What can hang from each mark
N: G M
U: C G W
Q: E L
E: B Q
G: B N
M: C N S U W
J: B C E V
L: E V Z
V: B C E
S: C
W: N S
C: M S U
B: C E J S V Z
Z: E L N Q W

Every row comes from one small tree of marks. Brackets hold a mark, then the marks that hang from it, in alphabetical order. Every link used is in the known rows. Which tree was each row made from?
Known rows
[L [E [B J V] Q]]: [  70 -271  246 -241 -553 -181  -12   27  177 -161 -131 -117 -276 -162
 -137 -252   29  -56 -129  -37 -162 -371   11 -148  255 -115  -67 -109
 -237 -196    8  -80 -192   89 -208  238 -363   75  324 -151  -26  -68
   15 -277  -65    7  270  230  -57    5 -158   43  -83  -82  293   71
  -47    3   -8 -224  477]
[Z [E [B J [V C]]] L Q]: [ 112  -68  -40 -273 -218 -141 -156  -27  114 -124 -113 -288  -37 -351
  115 -198   68  -74 -308   39 -278 -198 -146   -3   56  113   35 -286
  -61 -388   22   56   11  -69    0  195  241  105  247  108    9   65
  -47  -70   12  157   80  148 -368  354 -114  -42 -237  -32  220 -221
   40 -134  -99  140  428]
[E [B J [Z L]]]: [  44 -115  143 -221 -300 -349  -91   16  132  -97 -136  126  -15   45
   45 -317   20   41 -312  184   79 -296 -106   -7   60 -164    1 -367
 -112 -381   71  -36  -16   50   -7   79 -210  102  305   57 -156   73
  -38 -327 -191   38  163  -11 -277   30  -78   21   76  -60   94  290
  128   76 -436 -240  335]
[M [C S] [N G] U W]: [-140   93 -598   24 -165   46   13   67 -488 -157 -155 -107    4 -295
  169 -520   86   46   66   65 -174   38   25  214  228 -194  205  -16
   48  128 -233   10 -217 -134  142  -66 -158 -136   78  140   16   90
 -118   41 -385 -324  -51  -50 -468   61   52 -257   46 -123   45   88
  192  -65 -337  264 -534]
[W N [S C]]: [-177   94 -100  -74 -207  -77 -244  -59  128  -67 -107 -153   20  -13
  121 -123  153   92  155   15  -56 -172 -140 -118 -176  -93 -179   45
 -125   51 -112  209  -44  -74   16 -200  102  -84  272 -108  326  -49
 -141  -18 -362  264  135   97 -221   65  118  188  -73 -187  218  206
  273  -56 -242   73   22]
[Q E [L V Z]]: [-180 -276   24 -257 -359  -91  -83 -240  -20  -81  -20  -55 -161   88
  177   39  187  124 -326  -22   81 -409  -29  -32   51  -36 -182 -195
   20  -64 -246  -30 -352   50   84  -39 -145 -240  199 -240  -18  -55
  -55  -88 -374 -190   44 -329  -70   -7  -14  -95  230 -121  -15  568
 -182   13 -236  455   65]
[W [N G] S]: [-312   39 -243   39 -232  -88 -257    9  -18 -119  -67  -39  -49   32
  -19 -295  171  100  121  -81 -126 -153 -305    3  -23 -149  -83   66
  -99  -28 -177  178  -66  -26   23  -47   37   74  121  -13  158   72
 -225   37 -563  125  125  214 -195  -43  -11  275   36 -162  201   15
  169  194 -232  169  -82]
[Z [L E] W]: [   6 -357 -280 -278  -95  -18  -84  -19 -155  -59   25   35 -292   39
  -12 -241  168  -77  -55 -104 -244 -100   98   49    6   16  -10  134
  -78 -125 -185 -163  -68  -85   32    3 -130 -301  375  -35   15  -60
  -53   42 -443   26  195  -49 -340   41 -119  -44 -112 -155 -143    4
  -20  -36 -375  240    9]
[E [B [J [C S]] V Z]]: [ 131  149  286 -309 -384 -336 -158 -101  192 -144 -221  -15   27 -137
   81 -101   55  141 -213  186  146 -196   81   21  247 -347 -112 -370
  248 -252  185  170 -114   93  -97  166 -105  172  222   57 -175  125
  -39 -258   42  181   32  222  -19   68 -119  184  -92  -24  204  101
  324  -64 -230 -255  428]
[B [E Q] S V]: [ -45  -78  -10 -275 -296    0 -112  -21  327 -172  -76 -133  -73 -200
 -115    7  180    7  -25 -107 -264 -122   88 -140  186 -248 -175  103
 -110 -210   19  115 -147   24   83  173 -145   65  345 -116   99 -142
  -16  -47   -7  109   23  348  142  -34 -293  133  -34 -122  444 -160
   44   -5  131   98  203]
[C [M [N G] W] S]: [-243   22 -454   13  -44  -87 -104   73 -273  -82  -74   85   71 -222
  144 -367    4  -22  127  -19 -184    2  -72  191  225 -256   82  -24
  -59 -147 -337   76 -251 -183  209  -21 -215 -117 -120  102 -179   45
 -172  -60 -524  -66   -7  214 -263  162 -102  -17  -53  -91 -216  -92
   38   32 -353  173 -384]
[N [G [B [J E]]] [M C S]]: [  84 -127 -177   23 -451  140  -98   32  112 -162   56 -138    7  -63
  -29 -629  -24   38  -50   35  170 -127  229  216  510 -128  132 -233
  130  -34  -82  -50 -194 -158  -56   90  125   40  131  -19 -289  214
 -101  190   20  232   76  275 -281   68   33 -360 -272 -128   94 -177
 -305  140  190  152  302]
[L V [Z N Q]]: [ 102  -67 -107 -251  -58   56 -210  -50  183 -167   43 -209  -65  -51
  334  -80    7   90 -226  177 -132  -50 -317   -2  120  -59  -75 -242
  147 -102  -90   46 -309  -29  173 -127   63  -10  442 -146  169  -59
  -60  -12 -292  154 -116 -101 -179   57 -196  -26  -69  -63  219  111
  120  191  -85  121   45]
[U [C S] G]: [-214   32 -153 -377 -132 -316  -31  150   48  -66  -37   43 -264 -163
  217 -188  132  112  -66   81   17  116  165   92  -39 -403  -83  167
  -58    3 -158  128   14  -60   50   34  -26 -104    5  153 -151   53
  -81  141 -309   57   35   49 -282   16    7   79  -97 -119  -35  149
  299   65 -269   49  -89]
[M [S C] [W N]]: [-203  -33 -230  -81 -266  141  -54  101  -86   36 -115 -212  239  130
  130 -195  -11  116  153  140   11    0  -48  -99 -105  -93  -42   85
  -26  -19 -112  116 -273 -116   71  -62  -19 -234  191  -73  316  -55
  -58  -83 -223  208  185   -6 -379   50   52 -113 -116 -168   54  429
  150 -138 -253  247   10]
[J [C M U] V]: [ -34   30   30 -292  -10   26  -88  -38  -93   86  212 -231 -406 -122
  208   -7  306 -109 -118  105 -304 -168   64  -24  246 -121   33 -206
   92  -83 -332 -172 -285 -109   20  -86  -66   68   63  -11   52  -71
  104  104 -326   45 -128  -44   19  428   27  138 -207 -121   59 -498
  -51   14 -103  -33   96]
[C [M W] S]: [-303  -71 -328 -198  -87 -181 -144  -47 -162  -34  -81   30   84 -113
  152  -48  -61  -82  -21   32 -224   44  163   78   70 -240  -33   28
  -31 -196 -261   64  -44 -179  124   44 -171 -164  -14  -40 -115 -133
  -88   14 -501   -8    6   91 -115   94 -140   41    5  -78 -235  -30
   71  -31 -389   98  -57]
[G [B E V] N]: [ 276 -128   -8 -216 -190  -92 -283  -43  310 -123  -55  -60 -211   57
  -22  -26  158   92 -160   55 -134 -161   36 -123  317  -62   90   40
  -58 -207 -139   63 -270  -90 -203  -71 -184  116  235 -144 -109 -237
 -108 -324 -160  -14   -1  228 -171 -109  -49  117 -175 -136  -28   83
  153 -158  210 -119  258]
[Z [N [G B] [M C W]]]: [  -9 -209 -417 -130 -234  136   67  189    7  -72   49 -145  -73  129
   44 -544  -15   83 -148  117  -94   39  -84   89  435   14  214 -348
  -22 -120 -134 -317 -102 -176   85 -133  210 -124  156    0 -252   25
 -127  377 -152   75   17  199 -289  100 -229 -135 -401   47 -138   31
 -132  -43 -362   46    0]
[E [B J] [Q [L Z]]]: [-181 -258  143 -163 -659 -319  -82   -4  -12  -65  -46  -75   23   59
  134 -383  173   52 -377   14   85 -348 -285 -185  270 -323  -67 -352
 -195 -118   37 -213  -38  205  -26  168 -283  112  199  -75  -84   29
   72 -151 -190 -114  263   30  -62   68  -31  -19  137  -98  234  229
  -47   62 -485 -190  378]
[E B [Q [L V]]]: [-164 -418   18 -323 -599 -164  -37  -12  -67  -74 -104  -13 -215    9
  -50 -254  209  -61 -385  -84 -146 -279 -106 -243  157  -54  -66 -336
 -174  -56 -217 -142 -125  125  -46  170 -308  -62  120 -159   50   -4
 -161  -65 -117 -305  103  -86    4    4 -141   56    7   82   84  104
  -30  -85 -485  122  176]
[E [Q [L V [Z W]]]]: [-105 -383 -156 -264 -440    2  -86  -79 -126  -82   38 -206  -13  140
  245 -204  233   81 -316 -124  -69 -237 -140 -129  155 -128  -61 -242
  145   -1 -119 -196 -184  104   90  157 -168 -172  296 -109   76  -17
   -9   66 -275  -80  134 -110 -116   -1  -95  -17  -52  -22   16  -69
  -41   70 -442  185   55]
[V [C S] [E Q]]: [-118  105 -453 -261 -326  -17 -111 -105 -311 -158  -47 -121 -452 -218
   66  -44  200   -7   -6  -24 -262  116   54  -76  126 -273 -188  203
   46 -154 -245  116 -160 -132   44   87 -171 -245  -61  102  328 -148
   68  221 -215   49  182   93  -30   21  -90 -294 -296 -128  148 -305
    6  -42 -305  210   65]
[E [B C V] [Q [L [Z N]]]]: [  62 -267   59 -293 -646 -149  113  140  266  -60  107 -269   -2  -44
   18 -307  240  123 -364  135    4 -165 -237 -291  278 -210 -125 -409
 -121 -118  167 -130 -266  186    5  -41  -75  176  164   49   34  -40
   13  -27  200   89   65    7 -102  186 -286   32 -104   32  193  238
  250 -255 -498  -45  227]
[Q [L E V]]: [-201 -342   23 -294 -389  -63  -57 -108   30 -107 -131  116 -345   -1
   -4   98  203   -1 -134 -100 -175 -299   68   42   60   27  -86  -52
 -148   63 -301  -44 -241  -22  -42   23 -338 -260  194 -187   97  -86
 -155 -174 -342 -138   76 -296 -103  -70 -113   -2   67 -136  -38  535
 -158  -87 -199  320  246]
[U [C M] [G B] [W N S]]: [ -64 -265 -147  -65  -94 -289   30  199  244  -89  109 -285  -90  -57
  162  -76   87  -34  -96  101   -6  223   29  187  -33  -85   11  150
 -117  -34  -64   14  310 -187 -286   70  266   51 -149  -27 -313 -124
  -84  150 -174  211  123  152 -537  140   94  347 -326  -78 -339 -117
   10   79   -4  -76  111]
[Q [E [B [C U] S V Z]]]: [ -16  -54  121 -326 -326 -218   96    2  239 -106   64 -214    6  -76
 -272  332  244  -15 -257  360   72 -333  211 -144 -113 -229 -279  -99
  182 -184  326  279 -172   -7  -20   23   33  192  134  -93 -131  -15
   36  -27   75  -86 -135   25   63  -36 -144 -126  181  -90  210  498
  201 -135  -77  346   55]
[Z L N Q W]: [ 211 -287 -463 -252  133   92 -240   82  -15   22   76  -94 -142   -8
  147 -357   88  -87 -153   19 -320   79 -270  -73   52  -19   34 -164
  -47 -267  -46  -84  -57 -100  224 -128  149 -166  501   50   99  -64
  -69  257 -287   83  -40   96 -364  289 -168   86 -260  -79   76 -435
  160  -10 -431  219  -65]
[L [E B] [Z Q]]: [-129 -235  -13 -223 -342 -231 -126   39  -20 -216   54 -136  -47  -74
   22 -161  125  -63 -248   96 -119  -62  -59  -88   88 -131 -180   96
   29   17  -20 -160  -52  -19  -65  -28   12  -12  211 -270   18   29
  -14  -95 -342  -46   23 -102  -36   22 -153 -151  116 -173  155  277
   62  172 -327   94  230]
[J B [C S U] E]: [-113  278 -224 -318 -156   93 -284 -123 -285   33  133 -195 -440 -211
   16  101  380  -93 -227   41  -79  143  172  151  305 -337   16   61
  341  -79 -165  117 -151  -61  -57 -191    3   74  -76 -123   71   94
   69  274 -247  -92 -184   30  -60  195   72 -217  -13 -179  185 -333
  -31 -107 -150  293 -131]
[U [G B] W]: [   8 -331  -98 -224 -262 -202   66  158  -20  -28  -42 -120 -320   74
  126 -222  155   44 -311  114   17  162  243  182   42 -110   28  107
  -31  -28 -169  -23   73 -130 -252  126   13 -118  -29  -46 -477  -45
  -98   51 -291 -169  137  110 -402  -50   91  158 -223  -44 -292   32
   79   46  -18  -83  176]
[M C N U [W S]]: [ -48  -28 -445  126 -114   49    6 -112 -286 -186 -168 -251   59 -149
  208 -452  105  -55   83   81 -216  -67   27  103  239  -92   90  -13
    9  279 -100   29   23 -191  -29 -112  -58 -112  327   47  191  -81
  -81  -63 -349 -189   20 -262 -448  141  133 -116  142 -157  181  135
  176 -180 -206  271 -185]
[M [S C] U W]: [-230 -119 -204 -246 -123  102   69   19 -239   21 -208 -292  157 -168
  178 -313   21   17   61  231 -155  -26  310  -76 -101 -201    5  150
   16  221 -218  100 -240 -152    8  -23 -164 -158  206  -75  106  -43
  -38  -69 -276  -85   72 -177 -488  -68  169 -207   69 -108  206  474
  146 -152 -130  278   34]
[G [B J S] N]: [ 185  -86  -56 -174  -48 -125 -272  -21  221  -81 -102   -7   68   88
   95 -142   33   35  -85  180   -3  -75 -101  -36  312 -190   61  -10
  -30 -114  -21  299  -26  -50  -90   53 -160  195  447  -61 -217  -95
  111 -227 -221    8  179  290 -270  -57   32   29 -162 -168   35   99
   63  -24  220 -247  249]
[Q [E [B C J S V]]]: [  98 -183  210 -287 -355 -236   98  -50  270  -92  -67 -192   48 -166
 -179   91   42   16 -145  222  151 -393  303 -139  101 -124 -253 -132
  -36 -211  233  302 -140   35  -14  168   24   92  307  -35 -226   16
   46 -166  154   94  141  247   84  104 -126  -30   24 -128  192  400
  133 -133   55  176  286]
[Z [E [B S]] [N G M]]: [-229 -137 -308 -217  168  -64 -189  -68  278 -153   64  -29  -99  -76
 -141 -321    6   50  -53   17  -54   24 -364   67   97 -128  -55 -139
 -151 -113 -112   22 -157 -101  139   38  210  118   39  -92 -132  140
 -263  287 -220  131    5  510 -156  -13 -417  -38 -279   94  133  294
    4  206 -265  386 -126]
[N [M [C S [U [G B]]]]]: [ -79  -86 -209 -232 -384 -120 -113   35 -101 -193  124   69 -237  -18
   60 -324  225  -11 -258  115   34  -20   12  124   80 -260   80 -172
   87   41 -180   -5  108 -178 -102  -22  165    9   46   13 -453   25
 -142  503 -262 -142 -206  145 -304  -20   19 -164 -261  -62 -159  -36
  -52 -106  -62    4 -206]
[M N [U C]]: [  73  -47 -201 -135   14  -62   84  -34  -24  -41  -14 -163 -370 -267
  259 -271   72   42   31  206  -94  -99   38   -2  194 -199   88  104
 -139   89 -173  -43 -100 -139   76    0 -292  -21  124   21   85  -49
   -4 -208 -354 -154   11 -195 -375   84  295  -97   18 -212  196  506
  220   43 -122   29 -174]
[G [B [E Q] V] [N [M C]]]: [ 414 -231  -84 -177 -383  169 -106   20  417 -263   23 -214 -201    6
   -9 -395   84   42 -182  -22 -198 -150  -22 -253  564   26  106 -197
 -142 -293  -74 -277 -177 -112  -82   20  -33   84  325 -196  -91 -244
    3   46  154   36  -85  277  -81   49 -163  -97 -432  -62    9 -384
  -85 -132   90 -264  135]
[B [J E] S V Z]: [  20  118  115 -107 -198  -61 -221  -96  601 -106 -135 -111  157 -154
   19  131   29  139   -5   74  125 -145  189  130  214 -237 -128 -135
  140 -235  193  350 -287  -27    3  135 -176  159  302  -41  -13   93
   12 -358   22  274   10  220  -49   87 -108   30   22 -176  429   46
   92  153  240   60  516]
[L [E Q] [V B]]: [  10 -366   23 -387 -402   75  -80  -11 -105 -284    9 -118 -467  -69
  -72 -116  169  -79 -152  -78 -355 -278   72  -67  202   49  -18   33
  -18  -47 -220  114 -235  -21  -98  164 -310 -228  205 -200  242 -122
   55 -149 -163  -63  217   -6 -194 -127 -250 -190   77  -57  176  187
 -206  -89  -79   18  132]
[E [B Z] [Q [L [V C]]]]: [-157 -218   24 -348 -647 -151   66   29  -50 -143 -126  -93 -118   53
    8 -111  260   -4 -407   57  -80 -276 -169 -192  151  -42 -121 -331
   36  -98  -38 -146  -89   53   -8  164 -194  -34  -20   26  139   42
  -51 -102  107 -181  103 -264   16  102 -214  -83  -94   69   88  161
   -3  -66 -600   59  405]
[C M S [U W]]: [-210  -43 -295 -230  -47 -223 -110 -107 -131   -9   20  -94 -221 -163
  197  293  105 -164 -166  163 -293    8  151  225 -153 -289  -50   84
  -60 -236 -239   47   30 -169   43   60 -217  -12 -147 -122 -285 -204
  -94  234 -625 -200  -87  151 -231 -139   97   58   -1  -79 -325  -67
   61   50 -181   83 -353]
[U [C M S] [W [N G]]]: [-234   -3 -391 -151  -41 -202   27  187   81  -13   54 -199 -117 -232
  198   89  -30   55   24  103 -144  174   30  215  -64 -177    9  146
 -162 -331 -188  -58  -11 -103  156   97  -17  -20 -313  -10 -145  -12
 -103  205 -410  111   61  280 -332  -11   33  172 -249  -90 -351  -35
  128  257 -388   33 -416]
[C S [U [G B] [W [N M]]]]: [-137 -209 -255 -146 -264 -133 -136   34  -12 -115  149   -4 -242  101
   87   43  143   35 -232  123   61  189 -210  128 -174 -137   73    6
    8 -152 -144   57  106 -154 -204  145  112   72 -255 -183 -489  -77
 -222  375 -431 -157 -142  281 -444 -204  151   48 -318  -91 -300   79
 -111   48   32   67 -354]
[V [C S [U [G [B J]] W]]]: [ -83   42 -160 -302 -336 -305  -26   83 -296  -63  -33 -137 -279  -85
  239  164  254  -26 -303  254   -7   28   60  342  -91 -283   97   62
  134  -57  -47  170  168 -117 -242  172   60   54 -141  170 -516  -53
   -9  269 -275 -128  135  186 -515 -120  222  -69 -262 -139 -201  -32
  -46  -88  168  -45   73]
[E [B S V] [Q [L Z]]]: [-236 -320   74 -275 -606 -193  -24   -1  218 -111  -29 -178  304  -48
  -40 -269  298   69 -362  -57  -72 -161 -185 -283  217 -293 -212 -224
  -53  -47   22   22  -84  222  -13  172 -162  207  229  -95 -143  125
  -11  -24   21 -131   86  149   -3   43 -256  122   47   78  300  150
   96 -149 -355   65  223]
[U [C M] G]: [-161 -145   -2 -254  -57 -210   78  202  181   -9   37  -44 -285 -178
  218 -257   83   16  -40  137  -32  -17  120   82   57 -269  -33   44
 -268  -80 -273 -131  -22 -175   51   34  -91  -83  -28  103 -216  -13
    0   31 -248  119   35   12 -257  273  -38  134 -175 -125 -198   73
   91  152 -226 -147  130]
[J [B C S [Z N]] V]: [ 176   93  -66 -379  157   51   97  140  335    5  191 -344  -19   97
   -3  134  151  128 -198  213   28   30   48  -77  315 -186  -83  -81
  336 -137  220  288 -300  -89  115 -245  226  249  154  206  162   32
  245  -52  232  333 -113  -85  -18  389 -327  -34 -301  -36  277  107
  348   13 -167  -16  239]
[J [C S] [E [Q [L V]]]]: [ -98  -41 -161 -356 -501   85 -245 -103  -72  -98  -49  -60 -334 -327
   89 -141  314  -48 -181 -221 -141  118  179   11  345 -133  -95 -219
  148  -12 -204   18 -289  110   30   75 -132 -175   93 -166  273   30
  -68  142   31  -52  -67  -68   33  203 -112  -55  -58  -90  233 -616
 -203 -126 -254  418   83]

Which tree is each row?
[-111  -33 -309 -391  -68 -298   90   21   66   -3  -65 -207 -247 -125
  296  192   20   53 -161  151 -153  185  405  144  -25 -284 -103  204
   -5 -177  -66   12  137  -65   84   99  -47 -146  -58  -36 -157  -84
  -53  177 -397    8  109   57 -242 -200  150   71  -85  -59 -192  181
  310   72 -369  108 -208]	[U [C S] W]
[-203   -1 -420  -24 -247  116 -129  -37 -115 -224   -4  -43  -95 -199
   64 -435    8  126   64   35  -63  -57 -209   31   53  -79   92  -83
  -82  -49 -270  -57 -127 -123  160   41   -5   43    0  -53    0  113
 -204  288 -389 -128 -177  131 -275  -13   11 -128 -165 -134   74  143
   79  177 -316   89 -479]	[W [N G [M [C S] U]]]
[ -45  190   11 -342 -233 -413 -131  -62  -34 -102  -39 -101    7   20
  158   54   96   88 -231  128   71 -249    1  -54  152 -190  -75 -205
  291 -158   51  150 -154  -20  -35   78    3  135  -57  267   10  114
   17 -205  -58  149  133    9   -3  176  -78  -35 -227  -34  176   18
  293   71 -337 -142  426]	[E [B [J [V [C S]]] Z]]
[  -1 -163 -313  -39   75   45  298  147  -38 -115    2 -298   16 -498
  113 -171   97  -66   96  289 -170   88  249  253   97 -142   -2  159
 -105   24 -124  101 -115 -215  165  129 -135  124 -123   65 -301   39
  -18  -46 -180 -143  -78  101 -369  111   48  -71  -81 -155 -128  109
  110  135    0  133 -421]	[B [C [M [N G] [U W]]] S]
[ -61 -459 -179 -163 -522  100 -248  -39 -208 -155  191 -241   39  290
  134 -130  296  130 -300 -124  -25 -278 -472 -190  148   30   57 -278
  162  -75  -53   -2 -190  108   13  191 -132 -182  120 -106  285  -10
   40  -30 -138  -36  219   19 -312   42 -162  -78  -17  -47   54  172
  -90 -108 -508  108  -47]	[E [Q [L [V B] [Z [W N]]]]]
[  24  110   56 -188 -119 -285  -30  -45  111 -172  -73  -42   36 -399
  174   37 -105  -15   -4  353   49 -213  271  130   10 -370  -47  -95
   68 -168  134  237  -67 -168   75  149 -221  214   45   98 -110 -138
  102 -283 -178  125 -130  -70 -189   85   19  -93  112 -263   78  286
  213  158  -68 -277  193]	[B [C [M U] S] J Z]
[-386   22 -344 -204  -96 -174 -177  -51 -275    0   16   10  -11 -118
  133  153   79 -167  -75  124 -309  -44   49   98  -50 -320   30  -12
   -8 -179 -242   53  -47 -170   89   -5 -223  -44  -56  -72 -112 -188
  -70  157 -633 -142 -102   72 -171  -16  -38  -41  111 -111 -182   -8
  -14  -72 -300  180 -244]	[C [M W] S U]
[ 339  -79   86 -143 -159 -203 -162   80  260 -136   70  -47 -139  -87
   56   50   14  -49  -41  277   31 -242  147   21  362 -116  123  -52
 -172 -286   48  -10 -113 -194  -88  -23 -135  171  159  -20 -151 -350
  118 -361  -12  259   59  191 -122  124  -42  -90 -172 -344 -230   44
  -14  -24  186 -368  384]	[G [B [C M] E J] N]
[-198  -47  -46 -173   26 -115 -123 -142   39  -90 -139 -229   13 -419
  172 -243  111 -116  113  115 -271 -214  210  -48 -139 -187 -118   72
 -177  200 -328  132  -15 -199  -21 -153  -83   17  184 -127   22  -92
 -100  -18 -395   26  -41  -18 -309  122  143  126   35 -114  194   97
  144  -39 -102  -17   62]	[W [S [C [M U]]]]
[-302 -144 -387 -173 -317   91   81  168 -122 -103   87 -179  157   33
  -48 -219  196  -38 -180  167 -182  -17   63  102  233 -129  151 -202
  127  -13  -80 -131  101 -145   79   26  196   49  132  -84 -395  124
  -55  514 -256 -113  -99  230 -204  -94  -99 -240 -164   -6  -25   14
 -260  -64 -168  257 -197]	[N [G [B S]] [M [C U] W]]
[ -68 -397 -124 -184 -170  -79   83 -107  196 -168 -122 -375  -33 -267
   33 -335   94   37 -194   28 -298  -76  292   41  116  -41   38  -30
   53   37 -225   67   88 -138 -273  209   81  270  -65 -216 -651   81
 -333  188 -385 -156 -107  285 -425 -326  185  292 -153  120   87  -27
  -42   61  196   99   22]	[N [G [B V]] [M [U [W S]]]]
[  35   12  137 -255  -13 -176  -24   33  344  -98  144 -167   54 -239
   46  297   82  -41   64  106  -52 -278  327   24  223 -148  -87  -57
  -30 -182   87  123 -210 -125  137   77   46  150  162  114   33 -149
  141 -221   98  477    8  182  203  328 -233   29 -151 -293  188 -144
   -2  118  185  -44  412]	[B [C M] E [J V] S]
[   0   26   33 -327 -193 -159  -75   84  300  -75  -79 -102  175  -24
   26  -43  137   95 -115  209   82  -25  245  -17    1 -239 -149   -6
  193   10   99  249    6 -100   10  -92  108  -14  302  -91 -113   41
   45  -83  -15  185   37  125 -153  -12  -44  -18 -158  -71  189  353
  206  -69  -82 -116  340]	[G [B [S C] Z]]
[  15  -45 -312 -231  114  -43 -243  -88   63   12  -52 -226  -42   48
  163 -196  161   34  120   38 -113 -107  -54  -45  -87 -188 -140  -15
   18  145  -36  112  -77 -117   66 -311  190 -215  435   29  193  -75
 -151  235 -294  313  168  231 -300   86  -38  181 -272  -51  140  -13
  374 -124 -359  193    6]	[Z N [W [S C]]]
[ 143 -374 -173 -183 -167  -73 -173 -106  -78 -137   75  -19 -103  251
 -129  -81   40   28 -298   27  172 -282 -261 -115 -157  255  -43 -274
  143 -383   12  -52 -253    4  -15   38   42 -216  263 -165  118   -2
 -146 -126 -132  -84   92 -112 -283   82 -191  -61  -91  -11 -173  218
  -14   69 -502  393 -108]	[Q [E [B [Z [L V] [W N]]]]]
[ -19 -125  -92 -459   15   54    0    3 -134   16  178 -453 -243    9
  150  294  478  -43 -281  184 -349   47  230   59  165  -84    8  -31
  311   -4  -87  175  -84  -15  -64   74   82   11    0  -17  -56   36
  172  234 -103  -82   39  142 -206   71    0   38  -74  -14  166 -245
    9 -204  -73  159  -96]	[J [C [U W]] [V [B S]]]
[ -38 -194 -233   44   41 -110   24  -65 -112 -171 -174 -181 -224 -210
  251 -395  200   -2   11   78 -105   82    8  214  -52 -192  -17  211
 -122  278 -215  180   12 -176 -207   42 -119    7   44   31 -214  -33
 -203  -90 -434 -293   18  -86 -620  -15  265  170   53 -135   56  101
  200   67   90  185 -241]	[M N [U G [W S]]]
[ -62 -283 -139 -370  -97 -257  216  275  221  -27   12 -248 -117  -67
  147  -14  163   47 -253  203   23  331  370  191   38 -227  -32  236
   19   35   17   75  269  -96 -146  170  186  -27   19   10 -492   34
   20  212  -49   13  143  159 -410  -67   45  128 -286  -23 -184  130
  105   33   33   29  102]	[U C [G [B S]] W]
[-109  104 -166 -289 -325 -174 -114   58  -87 -177  195  -65 -299 -368
  -50  216  216 -218  -41  115 -293 -147  166   -9    5 -399  -91   82
  -93 -253   29  -10  -57 -111  139   29 -123  101  -45  -42  119 -348
   51  202 -186   92 -172  169  116   17 -163 -166   68 -286   74 -312
  -24  -10 -106   62 -186]	[B [C M S U] [E Q]]
[ -83 -179 -196 -261  -97 -240 -180  -99  -47  -84   -8   -2 -263  -85
  -33 -350   97  -55 -291  -34 -144  -76  -69   42  -39   17   19 -101
 -172 -234 -177  -51  -18  -48  -36   46   30  -56  161  -54   42  -14
 -162  -51 -356  -49  137   54 -361   81 -149  -50   -7   10  -44  174
  106  -43 -428  249   24]	[Z [E B] L]
[   6 -176  -38 -255 -177   14 -142 -147   11 -183   25 -250 -118  -99
  237   -2   28   27 -281   74  -76 -238   15  -64   35   14 -211  -84
  188 -144 -139   46 -290  -44  148  -20  103 -175  360 -324   65  -58
    7  -16 -363  -77 -100 -207   -8   54  -27 -151  168 -169  161  115
 -102  237  -15  377   18]	[L V [Z [Q E]]]
[-269  142  -53 -248 -169 -149 -186  -90  -23  -25  -87 -178 -124 -116
  146    3  327  -44   10  134 -236 -293   70  -48 -229 -295 -156   14
  -52  144 -145  183   -1  -78   -5 -243    6   -4  274 -100  106  -61
 -119  175 -507   56   14   50 -227 -110  216   70  109 -142  278  166
  209 -131 -153  182  -69]	[W [S [C U]]]
[-180 -161   44 -111 -119 -233  -59 -126 -228 -105 -179 -247  139 -309
  125 -313   48 -204  -52  204 -167 -122  106   32  235 -182   40 -215
  -13   96  -86  -74  165  -82 -218  136  -67  150  178  -83 -142  -39
  -10 -119 -216  -18  106    7 -230  233  -10  148  112  -90  160  -86
  -79  -61 -219  -47  372]	[E [B [J [C [M U [W S]]]]]]
[  84   12   90 -190 -209  -89 -210   24  444 -179 -123 -105  -35 -121
   23  159   95   70 -142   71 -176 -187   90  -80   90 -200 -151  -55
   63 -316  148   37 -194 -116   87   32  -13   52  230 -124  109 -115
  -95 -264  -97  150 -239   57  108   65 -171  142   76 -211  382   -4
  224  139   -6   44  441]	[B E V [Z Q]]
[ -81   12  -77 -274  -49 -146 -157   -5  288 -195  -69  153   58  -42
  -50   24  182   38 -114   58  -96  -53   18   82  -14 -224 -138   30
  -37 -314   83  100  -34  -35  191  -16  -44   17  358   -3   44  -58
  -34 -151 -120  176  -35   12 -107  -43 -310  -11  139 -185  227  197
   50   53 -191  173  153]	[B E S [Z L]]
